Below is a small trained network, with its code and all its weights. Each question gives an input and a class and asks what happens when units are switched off, that is, made to give their printed mean instead of their output.

import numpy as np


def w(rows, s, z=0):
    codes = np.array(rows[::2]) - 128.0
    scale = np.full(codes.shape[1], s)
    scale[-1] = z or s
    return codes * scale


def f(y):
    return np.maximum(y, 0)


def log_softmax(a):
    a = a - a.max(-1, keepdims=True)
    return a - np.log(np.exp(a).sum(-1, keepdims=True))


def net(x, mask):
    res = np.array(x, float).reshape(1, 3) / 4 @ E
    y = f(res @ A[0][:, :-1].T + A[0][:, -1])
    res = res + np.where(mask, y, B[0][:, -1]) @ B[0][:, :-1]
    return log_softmax(res[-1] @ U[:, :-1].T + U[:, -1])


A, B = {}, {}
E = w([
[99,176,139,132,46,246,200,88,45,93],'x0',
[68,53,19,52,76,184,92,134,151,113],'x1',
[191,143,106,100,175,122,188,102,192,1],'x2',
],0.014)
A[0] = w([
[180,67,182,136,208,35,112,175,161,200,123],'n0',
[35,159,158,126,99,143,117,137,88,226,151],'n1',
[98,142,238,161,93,107,67,75,53,209,250],'n2',
[47,160,51,48,101,187,166,36,171,105,254],'n3',
[178,191,109,142,155,115,220,135,110,3,150],'n4',
[127,133,146,103,44,153,99,65,105,63,169],'n5',
[114,221,190,214,95,122,193,110,44,108,161],'n6',
[153,1,36,91,165,134,62,168,169,109,24],'n7',
[215,179,161,198,209,81,135,140,186,96,239],'n8',
[115,124,123,69,54,221,191,102,61,68,184],'n9',
],0.0092,0.0041)
B[0] = w([
[143,111,89,200,116,100,96,54,30,140,237],'n0',
[100,164,143,179,204,170,109,169,138,183,223],'n1',
[68,234,110,179,147,92,136,181,147,70,250],'n2',
[151,88,126,98,88,185,207,142,42,59,239],'n3',
[154,180,177,37,166,117,187,160,110,74,240],'n4',
[70,92,76,177,172,144,150,94,34,97,192],'n5',
[143,221,158,118,249,76,142,137,139,134,248],'n6',
[172,129,158,134,180,175,218,131,162,128,219],'n7',
[185,148,158,102,84,96,115,79,187,73,247],'n8',
[73,96,74,150,153,128,125,96,34,154,253],'n9',
],0.011,0.019)
U = w([
[164,235,248,57,139,118,171,141,162,46,155],'0',
[49,139,113,206,148,129,79,147,28,156,189],'1',
[93,116,108,40,69,125,20,151,141,101,4],'2',
[118,26,144,49,169,201,206,200,101,97,190],'3',
[231,48,122,97,81,35,24,53,117,116,155],'4',
[165,105,107,100,143,147,149,120,225,96,31],'5',
[89,162,158,131,161,193,127,237,220,233,57],'6',
[68,2,112,136,44,225,130,77,77,136,122],'7',
],0.0091,0.0028)

Each question gives the input, the list of numbers given to net, and the class t.
The units are the neurons (one row each of A and B). Each row of codes is followed by its name. A weight is (code - 128) times the scale printed after its matrix; where a second scale follows, it is the last column's (A, B and U).
mask holds one flag per neuron, in row order. A switched-off neuron (its flag False) gives its mean, the last column of its row in B, instead of its output. The means were averaged over made-up inputs and are rounded, as every weight is.
A unit's drop is (log p(t) with every unit on - log p(t) with that unit switched off) / (log p(t) with every unit on - log p(t) with every unit switched off).
The circuit of an input: a set's keep is (log p(t) with only the set's units on - log p(t) with every unit switched off) / (log p(t) with every unit on - log p(t) with every unit switched off). Starting from all 10 units, units are removed one at a time, each time the one whose removal leaves the highest keep (on an exact tie, the one counted first), for as long as the keep stays at least 0.8.
units of the circuit, in order: the units of the circuit, biggest drop first
unit that matters most: the unit with the biggest drop
k most important neurons: the k neurons with the biggest drops, biggest first
drop of u: that unit's drop, to one decimal
input [8,0,2], class 3: unit that matters most -> n3
input [-2,3,-8], class 6: units of the circuit, in order -> n9, n1
input [2,5,1], class 7: units of the circuit, in order -> n4, n6
input [-8,6,0], class 3: 2 most important neurons -> n7, n8
input [8,4,1], class 7: units of the circuit, in order -> n9, n3
input [8,-4,0], class 1: 2 most important neurons -> n9, n8
input [2,-2,-5], class 6: 2 most important neurons -> n0, n9
input [1,6,-3], class 7: 3 most important neurons -> n4, n6, n2
input [-4,6,-7], class 6: 2 most important neurons -> n7, n9
input [-1,5,-4], class 3: 2 most important neurons -> n0, n6
input [5,7,-5], class 7: 2 most important neurons -> n3, n6
input [4,4,-2], class 7: 2 most important neurons -> n6, n3
input [3,3,-2], class 7: 3 most important neurons -> n6, n2, n3
input [6,4,8], class 3: unit that matters most -> n4
input [5,-3,-1], class 1: 3 most important neurons -> n8, n9, n7
input [-8,0,5], class 4: drop of n0 -> 0.6
input [-5,1,0], class 4: drop of n9 -> 0.0
input [3,5,-3], class 7: drop of n4 -> 0.1
